Below are the code and all the weights of a small trained network. Each question names an input and a class and asks about switching units off, where a switched-off unit gives its printed mean instead of its output.

import numpy as np


def w(rows, s, z=0):
    codes = np.array(rows[::2]) - 128.0
    scale = np.full(codes.shape[1], s)
    scale[-1] = z or s
    return codes * scale


def norm(h):
    return h / np.sqrt((h * h).mean(-1, keepdims=True) + 1e-5)


def f(y):
    return np.maximum(y, 0)


def log_softmax(a):
    a = a - a.max(-1, keepdims=True)
    return a - np.log(np.exp(a).sum(-1, keepdims=True))


def net(x, mask):
    res = np.array(x, float).reshape(1, 6) / 4 @ E
    u = 0
    for l in range(3):
        y = f(norm(res) @ A[l][:, :-1].T + A[l][:, -1])
        res = res + np.where(mask[u : u + 11], y, B[l][:, -1]) @ B[l][:, :-1]
        u += 11
    return log_softmax(norm(res)[-1] @ U[:, :-1].T + U[:, -1])


A, B = {}, {}
E = w([
[183,174,60,153,88,189,47],'x0',
[132,176,124,147,1,164,113],'x1',
[230,175,102,116,143,131,130],'x2',
[190,91,160,76,119,33,143],'x3',
[113,211,47,12,150,106,156],'x4',
[152,115,247,35,142,155,52],'x5',
],0.0077)
A[0] = w([
[149,201,36,124,203,186,108,18],'0.n0',
[168,221,70,118,191,182,113,30],'0.n1',
[179,104,166,140,100,110,97,60],'0.n2',
[176,53,218,37,217,114,111,50],'0.n3',
[202,161,129,38,109,103,164,3],'0.n4',
[156,52,155,83,209,108,79,75],'0.n5',
[140,75,109,182,124,205,126,73],'0.n6',
[198,79,230,20,200,66,76,78],'0.n7',
[178,9,207,25,176,125,140,69],'0.n8',
[57,221,234,102,47,176,55,46],'0.n9',
[179,89,254,32,233,51,87,47],'0.n10',
],0.0067,0.0065)
B[0] = w([
[132,183,105,161,173,180,128,175],'0.n0',
[158,176,117,155,170,175,138,171],'0.n1',
[101,165,120,159,109,110,107,148],'0.n2',
[71,213,175,136,142,90,75,221],'0.n3',
[198,114,127,112,113,126,137,149],'0.n4',
[108,117,140,152,153,138,84,189],'0.n5',
[167,104,151,106,149,120,83,161],'0.n6',
[132,169,152,88,165,80,71,253],'0.n7',
[63,254,179,171,174,69,63,225],'0.n8',
[59,113,145,82,60,194,126,185],'0.n9',
[72,220,187,105,143,83,69,250],'0.n10',
],0.0086,0.005)
A[1] = w([
[100,10,195,167,177,111,237,7],'1.n0',
[254,141,117,2,112,71,156,3],'1.n1',
[49,120,108,144,150,53,192,45],'1.n2',
[78,101,200,140,199,83,231,59],'1.n3',
[189,94,149,216,77,134,117,20],'1.n4',
[176,97,151,210,64,104,105,25],'1.n5',
[145,87,140,200,79,144,113,56],'1.n6',
[67,113,54,87,131,72,209,27],'1.n7',
[151,175,48,82,136,107,129,109],'1.n8',
[139,135,169,65,164,64,103,81],'1.n9',
[163,82,175,148,159,88,208,82],'1.n10',
],0.0083,0.0052)
B[1] = w([
[74,148,255,176,123,124,226,204],'1.n0',
[212,127,221,31,77,117,224,171],'1.n1',
[66,68,83,143,118,90,174,218],'1.n2',
[30,177,190,230,84,56,183,235],'1.n3',
[208,106,114,149,96,71,97,183],'1.n4',
[205,115,98,194,95,104,74,184],'1.n5',
[191,115,118,94,97,77,33,188],'1.n6',
[145,29,70,95,159,108,38,194],'1.n7',
[156,117,131,80,197,154,163,226],'1.n8',
[137,213,107,115,93,71,61,255],'1.n9',
[42,192,149,120,114,180,159,171],'1.n10',
],0.0071,0.0036)
A[2] = w([
[75,103,155,63,17,217,131,35],'2.n0',
[101,104,66,121,108,106,161,43],'2.n1',
[174,199,64,105,187,201,117,30],'2.n2',
[99,122,176,106,81,212,118,51],'2.n3',
[87,45,23,61,199,64,173,3],'2.n4',
[148,62,242,96,110,77,82,85],'2.n5',
[109,21,186,124,220,128,66,28],'2.n6',
[57,103,101,189,151,132,142,114],'2.n7',
[218,143,132,166,210,71,173,119],'2.n8',
[229,133,144,1,98,110,197,2],'2.n9',
[211,149,181,88,118,196,41,90],'2.n10',
],0.0072,0.0053)
B[2] = w([
[87,65,139,69,50,211,89,184],'2.n0',
[125,78,114,65,181,131,93,148],'2.n1',
[138,175,128,207,177,162,211,221],'2.n2',
[91,91,99,91,119,164,128,167],'2.n3',
[135,94,37,50,124,90,47,175],'2.n4',
[126,181,51,126,181,147,92,230],'2.n5',
[154,60,170,89,254,156,113,145],'2.n6',
[178,90,131,62,132,93,187,219],'2.n7',
[73,169,160,68,60,160,114,196],'2.n8',
[214,117,209,77,110,90,219,171],'2.n9',
[64,91,110,151,118,88,212,253],'2.n10',
],0.0079,0.0036)
U = w([
[100,57,7,72,156,74,167,94],'0',
[177,207,55,155,202,227,170,143],'1',
[143,37,172,160,232,167,83,4],'2',
[220,78,101,223,63,122,66,151],'3',
[219,148,147,36,95,113,203,146],'4',
[65,96,137,82,42,249,78,143],'5',
[89,211,192,79,175,66,37,213],'6',
[59,79,185,195,129,52,216,72],'7',
],0.016,0.0041)

Each question gives the input, the list of numbers given to net, and the class t.
The units are the neurons (one row each of A and B). Each row of codes is followed by its name. A weight is (code - 128) times the scale printed after its matrix; where a second scale follows, it is the last column's (A, B and U).
mask holds one flag per neuron, layer by layer. A switched-off neuron (its flag False) gives its mean, the last column of its row in B, instead of its output. The means were averaged over made-up inputs and are rounded, as every weight is.
A unit's drop is (log p(t) with every unit on - log p(t) with that unit switched off) / (log p(t) with every unit on - log p(t) with every unit switched off).
The circuit of an input: a set's keep is (log p(t) with only the set's units on - log p(t) with every unit switched off) / (log p(t) with every unit on - log p(t) with every unit switched off). Starting from the 12 units with the biggest drops (on a tie, the unit counted first), units are removed one at a time, each time the one whose removal leaves the highest keep (on an exact tie, the one counted first), for as long as the keep stays at least 0.8.
circuit, biggest first: the units of the circuit, biggest drop first
unit that matters most: the unit with the biggest drop
k most important neurons: the k neurons with the biggest drops, biggest first
top k neurons in layer l: the k neurons of layer l with the biggest drops, biggest first
drop when u is switched off: that unit's drop, to one decimal
input [-4,2,1,-2,0,-4], class 7: circuit, biggest first	[0.n10]
input [6,-7,-7,-1,5,-1], class 0: circuit, biggest first	[0.n8; 0.n10]
input [-5,-1,7,-4,4,-5], class 1: circuit, biggest first	[0.n0; 0.n1; 2.n2]
input [2,-3,-8,-3,-1,0], class 2: 2 most important neurons	[2.n6; 0.n6]
input [-5,-1,8,-3,4,-2], class 4: top 2 neurons in layer 2	[2.n9; 2.n8]
input [-3,-3,6,-1,4,-5], class 0: 2 most important neurons	[2.n4; 1.n7]
input [-3,-5,-6,5,-8,-2], class 6: 2 most important neurons	[0.n8; 0.n10]
input [-2,7,-2,3,-2,-2], class 3: 2 most important neurons	[0.n10; 1.n5]
input [-8,-2,0,-8,-1,3], class 7: top 2 neurons in layer 0	[0.n7; 0.n6]
input [-2,-3,7,5,-2,-7], class 4: top 2 neurons in layer 2	[2.n8; 2.n10]
input [0,6,-1,-3,3,-4], class 1: 2 most important neurons	[0.n9; 1.n8]
input [-1,6,-3,0,-7,4], class 5: drop when 0.n9 is switched off	1.4
input [0,4,3,4,8,-5], class 4: drop when 1.n1 is switched off	0.1
input [-1,-5,-8,-2,1,-2], class 7: drop when 1.n3 is switched off	0.2
input [-5,7,-3,-8,3,-2], class 5: drop when 1.n10 is switched off	0.0
input [3,4,-2,2,-6,6], class 5: unit that matters most	0.n9
